What each symbol does to the items:
~: j953->j653, j80->j655, j867->j525, j910->j704, j539->j719, j582->j344, j704->j901, j901->j425, j344->j174, j505->j770, j84->j326, j249->j84, j879->j468, j842->j307, j422->j517, j560->j68, j655->j815, j290->j738, j653->j529, j399->j633, j468->j551, j889->j432, j633->j486, j790->j80, j551->j422, j815->j867, j529->j889, j425->j654, j517->j424, j770->j227, j68->j18, j738->j950, j525->j505, j950->j23, j326->j539, j432->j910, j486->j842, j227->j132, j132->j290, j424->j399, j654->j582, j307->j790, j514->j463, j18->j514, j23->j879, j174->j76, j76->j560, j719->j953, j122->j249, j463->j122
%: j953->j307, j80->j539, j867->j249, j910->j424, j539->j80, j582->j879, j704->j517, j901->j422, j344->j23, j505->j463, j84->j815, j249->j867, j879->j582, j842->j653, j422->j901, j560->j290, j655->j326, j290->j560, j653->j842, j399->j432, j468->j654, j889->j633, j633->j889, j790->j719, j551->j425, j815->j84, j529->j486, j425->j551, j517->j704, j770->j514, j68->j132, j738->j76, j525->j122, j950->j174, j326->j655, j432->j399, j486->j529, j227->j18, j132->j68, j424->j910, j654->j468, j307->j953, j514->j770, j18->j227, j23->j344, j174->j950, j76->j738, j719->j790, j122->j525, j463->j505

In the rows, 24 stands for zero.

The rows follow the links: the fewer symbols apart two items are, the more alike their rows tend to be.

Each row is also shifted at random along 7 hidden directions that mean nothing.

Some items, each with a row of numbers:
j867 22,23,22,26,27,22,29,21,25,27,28,22,22,29,22,25,24,29,19,22,22,18,25,28,21,22,20,25,21,24,30,24,20,25,24,22,25,21,27,19,19
j307 26,21,23,23,25,25,28,24,28,23,29,26,24,20,22,20,23,24,17,18,20,22,26,22,17,22,19,30,24,26,26,25,20,32,20,29,25,26,21,23,15
j76 34,25,21,18,14,25,24,24,11,26,20,33,29,24,14,20,29,22,21,24,29,28,25,21,33,24,29,23,28,22,10,21,27,25,30,25,27,34,26,26,25
j653 11,25,19,17,23,24,25,21,21,28,29,26,16,30,18,24,28,32,25,16,25,26,25,31,16,27,27,28,19,29,16,18,23,22,25,21,26,31,21,25,34
j23 28,26,29,24,22,25,23,32,21,25,22,22,34,17,26,19,28,16,24,27,22,27,23,23,32,22,27,23,26,24,25,27,27,29,23,27,22,24,20,23,14
j505 29,24,24,26,28,22,25,26,31,33,31,18,20,24,30,17,27,24,21,27,16,21,22,32,23,24,25,22,22,27,34,27,20,31,16,23,22,17,27,17,18
j174 33,24,27,23,24,23,24,27,30,24,26,26,19,25,25,26,26,23,22,26,17,27,23,22,27,25,25,21,24,23,26,27,21,25,22,22,25,22,29,27,27
j326 34,23,22,29,27,26,24,23,23,32,24,21,31,25,28,19,21,23,25,30,30,19,22,27,25,21,26,23,29,26,27,31,28,29,20,28,20,21,26,22,21
j901 23,22,26,25,23,20,29,23,22,16,29,27,20,32,12,39,29,29,19,20,19,23,27,22,25,21,16,26,17,18,21,24,18,17,34,19,25,23,27,23,26
j424 36,24,27,25,25,26,31,26,35,25,27,30,21,20,28,23,26,27,20,22,16,25,21,19,23,25,22,23,26,19,26,32,29,30,20,27,22,27,27,28,22
j514 19,23,24,21,24,24,22,24,22,28,22,24,24,25,23,24,18,19,19,24,29,26,24,22,22,22,24,29,28,30,24,25,26,23,21,21,30,24,25,27,25
j582 33,23,29,22,24,17,19,27,24,35,30,24,16,35,24,29,25,21,19,32,27,25,19,29,29,27,21,25,27,24,24,24,30,19,21,11,24,20,31,21,30
j738 25,24,24,24,21,26,27,27,23,12,24,24,24,25,12,33,31,24,21,21,15,27,30,21,26,19,24,22,16,21,20,27,14,24,31,27,25,22,24,27,24
j654 26,26,26,20,19,20,30,26,21,28,27,33,21,25,22,26,31,27,20,21,23,24,21,23,29,28,20,26,23,15,20,22,33,23,30,18,24,30,26,22,22
j517 27,24,29,22,24,26,29,24,17,24,21,23,31,23,21,22,23,28,30,23,27,26,22,22,29,23,32,19,31,29,20,27,20,20,25,26,24,28,26,29,28
j399 33,23,23,19,20,27,27,23,23,26,24,33,25,21,22,22,29,27,28,18,25,27,19,21,25,27,30,25,28,24,11,25,29,27,26,27,23,34,23,29,34

From each start, follow one symbol. Which item do you reach?
Answers are names.
new walk
24,25,31,26,25,23,28,28,24,24,23,22,28,21,25,27,24,22,23,26,22,25,23,21,28,22,23,23,26,23,27,29,26,22,24,23,24,23,25,26,19
~ j551
new walk
23,24,30,24,25,23,30,26,20,25,24,23,27,27,18,29,22,25,20,26,25,25,23,21,28,21,23,22,27,25,23,29,22,19,26,21,25,24,27,28,22
% j425
new walk
21,24,22,24,22,26,29,22,21,27,21,28,30,22,21,24,20,23,18,21,29,21,24,20,23,21,21,29,27,23,22,27,29,26,28,26,27,27,24,26,19
% j525
new walk
20,24,32,22,29,21,24,28,26,27,25,17,22,22,29,18,23,27,29,24,18,28,23,27,28,27,32,17,28,34,33,23,14,20,16,19,28,20,28,25,25
% j23
new walk
24,22,20,25,24,27,29,21,27,17,24,30,27,21,21,27,25,25,24,14,21,21,26,20,19,24,20,30,22,23,20,23,20,28,30,30,25,28,21,24,26
~ j80
new walk
25,24,30,23,26,22,28,26,22,30,25,23,25,25,24,24,22,26,22,28,27,26,21,23,27,24,25,23,30,26,24,28,27,20,21,21,25,25,26,27,24
~ j517
new walk
22,23,21,23,25,22,23,21,23,32,27,26,22,29,26,27,25,24,26,19,29,18,19,29,22,27,23,30,23,27,21,21,28,23,26,18,24,23,25,18,33
% j84
new walk
15,23,24,26,28,28,29,20,17,22,17,18,34,23,21,22,20,30,33,19,29,21,25,24,24,20,33,21,28,35,23,26,14,20,26,28,26,24,24,26,28
% j815
new walk
25,22,24,18,24,27,29,24,32,23,26,30,20,19,25,21,28,28,28,11,16,28,20,20,18,27,28,26,24,28,18,25,22,28,22,27,24,32,22,28,34
~ j486
new walk
28,22,28,27,27,21,24,28,28,20,32,20,21,29,19,31,28,22,19,25,18,23,27,26,22,21,17,27,19,23,28,26,18,25,24,23,21,18,22,20,18
~ j704
new walk
21,26,25,24,27,25,23,29,31,24,30,21,24,19,30,18,29,24,26,21,18,26,24,30,19,27,25,26,20,27,30,22,24,31,18,28,22,25,18,20,19
~ j432
new walk
29,27,30,27,26,20,26,29,29,28,30,23,24,22,31,22,26,22,20,29,21,24,22,26,28,27,18,24,25,19,35,25,29,26,21,20,22,21,25,19,13
% j551
new walk
27,24,19,24,24,26,26,22,22,30,25,24,27,25,24,19,27,28,27,24,27,22,23,29,22,24,28,24,24,26,20,25,26,28,23,28,21,28,22,23,26
~ j953
new walk
27,23,22,30,27,27,28,22,34,19,24,27,27,19,30,27,26,25,30,16,19,19,23,22,21,26,22,28,21,21,27,25,24,30,28,29,21,23,22,20,26
~ j815
new walk
28,24,20,25,25,25,31,24,23,27,31,23,24,26,18,18,26,30,13,27,21,21,30,28,19,19,22,24,22,21,26,28,21,33,20,31,22,27,24,23,10
% j307
new walk
21,24,24,23,27,22,25,25,23,33,26,18,26,21,30,14,28,26,32,18,21,21,19,34,25,26,32,22,25,34,29,21,20,27,19,22,22,20,24,16,26
~ j505
new walk
41,18,22,23,24,26,20,23,26,22,27,26,21,30,17,31,25,21,25,24,24,24,23,21,22,20,24,26,27,28,15,29,20,24,24,27,23,22,25,27,35
~ j842
new walk
24,25,22,29,25,25,30,21,26,29,24,26,26,26,23,26,17,24,13,29,30,19,26,21,21,21,16,29,27,19,28,30,32,26,25,25,26,24,27,26,14
% j867
